Below are the code and all the weights of a small trained network. Each question names an input and a target symbol and asks about switching units off, where a switched-off unit gives its printed mean instead of its output.

import numpy as np


def w(rows, s, z=0):
    codes = np.array(rows[::2]) - 128.0
    scale = np.full(codes.shape[1], s)
    scale[-1] = z or s
    return codes * scale


def f(y):
    return np.maximum(y, 0)


def softmax(a):
    e = np.exp(a - a.max(-1, keepdims=True))
    return e / e.sum(-1, keepdims=True)


def log_softmax(a):
    a = a - a.max(-1, keepdims=True)
    return a - np.log(np.exp(a).sum(-1, keepdims=True))


def net(x, mask):
    ids = ['ΓΦΩβεζηθξψ'.index(c) for c in x.split()]
    T = len(ids)
    res = E[ids] + P[:T]
    r = res
    for j in range(3):
        rows = slice(4 * j, 4 * j + 4)
        q, k, v = (r @ M[0][rows].T for M in (Q, K, V))
        z = softmax(np.where(np.tri(T) > 0, q @ k.T / 4**0.5, -1e9)) @ v
        o = O[0][rows]
        res = res + np.where(mask[j], z, o[:, -1]) @ o[:, :-1]
    y = f(res @ A[0][:, :-1].T + A[0][:, -1])
    res = res + np.where(mask[3:7], y, B[0][:, -1]) @ B[0][:, :-1]
    return log_softmax(res[-1] @ U[:, :-1].T + U[:, -1])


Q, K, V, O, A, B = {}, {}, {}, {}, {}, {}
E = w([
[165,78,89,213,189],'Γ',
[154,96,148,122,173],'Φ',
[173,87,136,99,180],'Ω',
[168,110,149,98,157],'β',
[95,175,116,118,171],'ε',
[68,204,152,104,202],'ζ',
[160,173,148,31,179],'η',
[98,4,154,70,161],'θ',
[9,118,135,174,102],'ξ',
[133,96,222,52,102],'ψ',
],0.012)
P = w([
[107,102,198,192,255],'0',
[216,164,187,235,107],'1',
[74,39,61,78,160],'2',
[186,207,230,221,116],'3',
[60,102,29,52,119],'4',
[168,198,225,168,77],'5',
[117,106,57,38,141],'6',
[128,211,231,115,60],'7',
[98,108,25,79,85],'8',
[120,205,226,129,82],'9',
],0.0077)
Q[0] = w([
[212,169,124,173,166],'h0',
[211,107,239,125,180],'h0',
[90,135,151,50,104],'h0',
[93,113,60,56,67],'h0',
[231,142,219,193,62],'h1',
[178,192,255,161,45],'h1',
[116,229,196,184,112],'h1',
[70,40,26,88,136],'h1',
[107,66,93,121,136],'h2',
[116,183,146,213,211],'h2',
[51,143,138,103,175],'h2',
[82,110,96,103,46],'h2',
],0.0086)
K[0] = w([
[169,77,145,188,71],'h0',
[131,82,237,106,77],'h0',
[131,176,101,72,140],'h0',
[114,154,128,72,254],'h0',
[44,232,175,43,100],'h1',
[54,192,192,88,26],'h1',
[101,120,191,59,40],'h1',
[183,110,116,192,250],'h1',
[132,186,171,170,167],'h2',
[132,130,134,68,62],'h2',
[165,130,183,150,54],'h2',
[113,128,115,220,166],'h2',
],0.0091)
V[0] = w([
[107,100,82,110,133],'h0',
[48,107,158,70,153],'h0',
[11,111,87,59,115],'h0',
[98,137,129,120,180],'h0',
[51,66,137,202,80],'h1',
[87,207,98,135,166],'h1',
[199,100,84,123,193],'h1',
[193,142,181,90,137],'h1',
[67,68,138,80,205],'h2',
[84,63,91,197,135],'h2',
[128,77,199,69,91],'h2',
[111,188,107,76,66],'h2',
],0.011)
O[0] = w([
[183,154,111,126,203,104],'h0',
[107,51,165,199,220,142],'h0',
[212,47,139,168,193,46],'h0',
[120,93,162,124,147,178],'h0',
[116,86,120,244,118,117],'h1',
[96,255,130,104,219,132],'h1',
[156,62,93,44,181,200],'h1',
[137,153,109,39,41,162],'h1',
[80,92,172,67,209,221],'h2',
[63,73,76,189,143,146],'h2',
[199,48,203,53,90,113],'h2',
[218,190,113,96,125,2],'h2',
],0.0085,0.006)
A[0] = w([
[36,97,119,73,113,253],'n0',
[210,185,193,150,41,124],'n1',
[101,70,99,190,254,87],'n2',
[147,33,137,106,142,63],'n3',
],0.0075,0.0063)
B[0] = w([
[192,68,57,138,192,249],'n0',
[7,115,183,88,46,155],'n1',
[191,149,186,19,82,227],'n2',
[56,254,139,221,132,170],'n3',
],0.0069,0.016)
U = w([
[110,69,167,113,198,193],'Γ',
[254,111,38,117,128,248],'Φ',
[105,215,113,157,138,215],'Ω',
[81,147,80,160,117,89],'β',
[37,211,144,134,178,3],'ε',
[89,69,209,121,41,44],'ζ',
[95,173,209,217,137,196],'η',
[106,129,118,132,107,47],'θ',
[135,127,110,118,58,136],'ξ',
[161,225,165,73,94,113],'ψ',
],0.0076,0.0053)

Each question gives the input, a string of symbols that net reads in full, and the target symbol t.
The units are the heads (4 rows each of Q, K, V and O) and the neurons (one row each of A and B). Each row of codes is followed by its name. A weight is (code - 128) times the scale printed after its matrix; where a second scale follows, it is the last column's (O, A, B and U).
mask holds one flag per unit, heads first, then neurons. A switched-off unit (its flag False) gives its mean, the last column of its rows in O or B, instead of its output. The means were averaged over made-up inputs and are rounded, as every weight is.
A unit's drop is (log p(t) with every unit on - log p(t) with that unit switched off) / (log p(t) with every unit on - log p(t) with every unit switched off).
The circuit of an input: a set's keep is (log p(t) with only the set's units on - log p(t) with every unit switched off) / (log p(t) with every unit on - log p(t) with every unit switched off). Starting from all 7 units, units are removed one at a time, each time the one whose removal leaves the highest keep (on an exact tie, the one counted first), for as long as the keep stays at least 0.8.
circuit, biggest first: the units of the circuit, biggest drop first
unit that matters most: the unit with the biggest drop
top k neurons: the k neurons with the biggest drops, biggest first
which heads matter: for each layer, one digit per head in row order, 1 if its drop is at least 0.15 and else 0, layers parted by /
input θ Φ θ η, target Γ: which heads matter => 001
input ε ε η β, target ψ: unit that matters most => h2
input θ β ε Ω η Γ, target ψ: circuit, biggest first => (h0; h1)
input ζ ξ θ ε η η η η β Ω, target ψ: which heads matter => 011
input β ζ ε ψ Γ ψ Γ Γ, target ζ: circuit, biggest first => (h1; n1; h2)
input η β ψ ξ, target ζ: top 3 neurons => (n3; n1; n0)
input ζ Ω Γ η Γ ε ε η Γ β, target ψ: which heads matter => 011
input Φ ε ξ ψ Ω ξ ξ, target Φ: which heads matter => 001
input η Γ ξ η, target η: which heads matter => 010
input ζ Γ Γ η, target ψ: which heads matter => 110
input Γ Γ η ζ, target ψ: circuit, biggest first => (h2; h0)
input ψ η ε ψ ψ Ω, target ζ: circuit, biggest first => (h1; h2; n1)
input ζ η Γ θ ζ η ξ, target Γ: which heads matter => 100
input Γ ξ η η η ζ, target ψ: circuit, biggest first => (h2)
input ε ξ θ ε Φ ε Φ ψ η ε, target ζ: which heads matter => 011
input β ζ Γ ζ, target ε: circuit, biggest first => (h1; n2)
input β θ Φ θ ε ψ Ω ξ η ε, target η: which heads matter => 110
input β β ε Γ, target Ω: circuit, biggest first => (h0; n2)
input ψ η ξ β θ ε Ω Γ θ, target Φ: top 2 neurons => (n1; n0)
input Γ η Γ ε ε Γ, target Ω: unit that matters most => n2
input η Γ θ β β Γ ψ β, target ζ: circuit, biggest first => (h1; h2; n1)
input Γ Γ ε Φ η Φ, target ψ: circuit, biggest first => (h1; h0)
input η ψ β η ε η Γ Γ, target ψ: which heads matter => 011
input θ Γ Γ ζ, target ε: circuit, biggest first => (h1; h2)
input η η ψ Ω, target ζ: top 2 neurons => (n1; n0)
input β ψ η Ω ξ Γ, target η: top 2 neurons => (n2; n0)
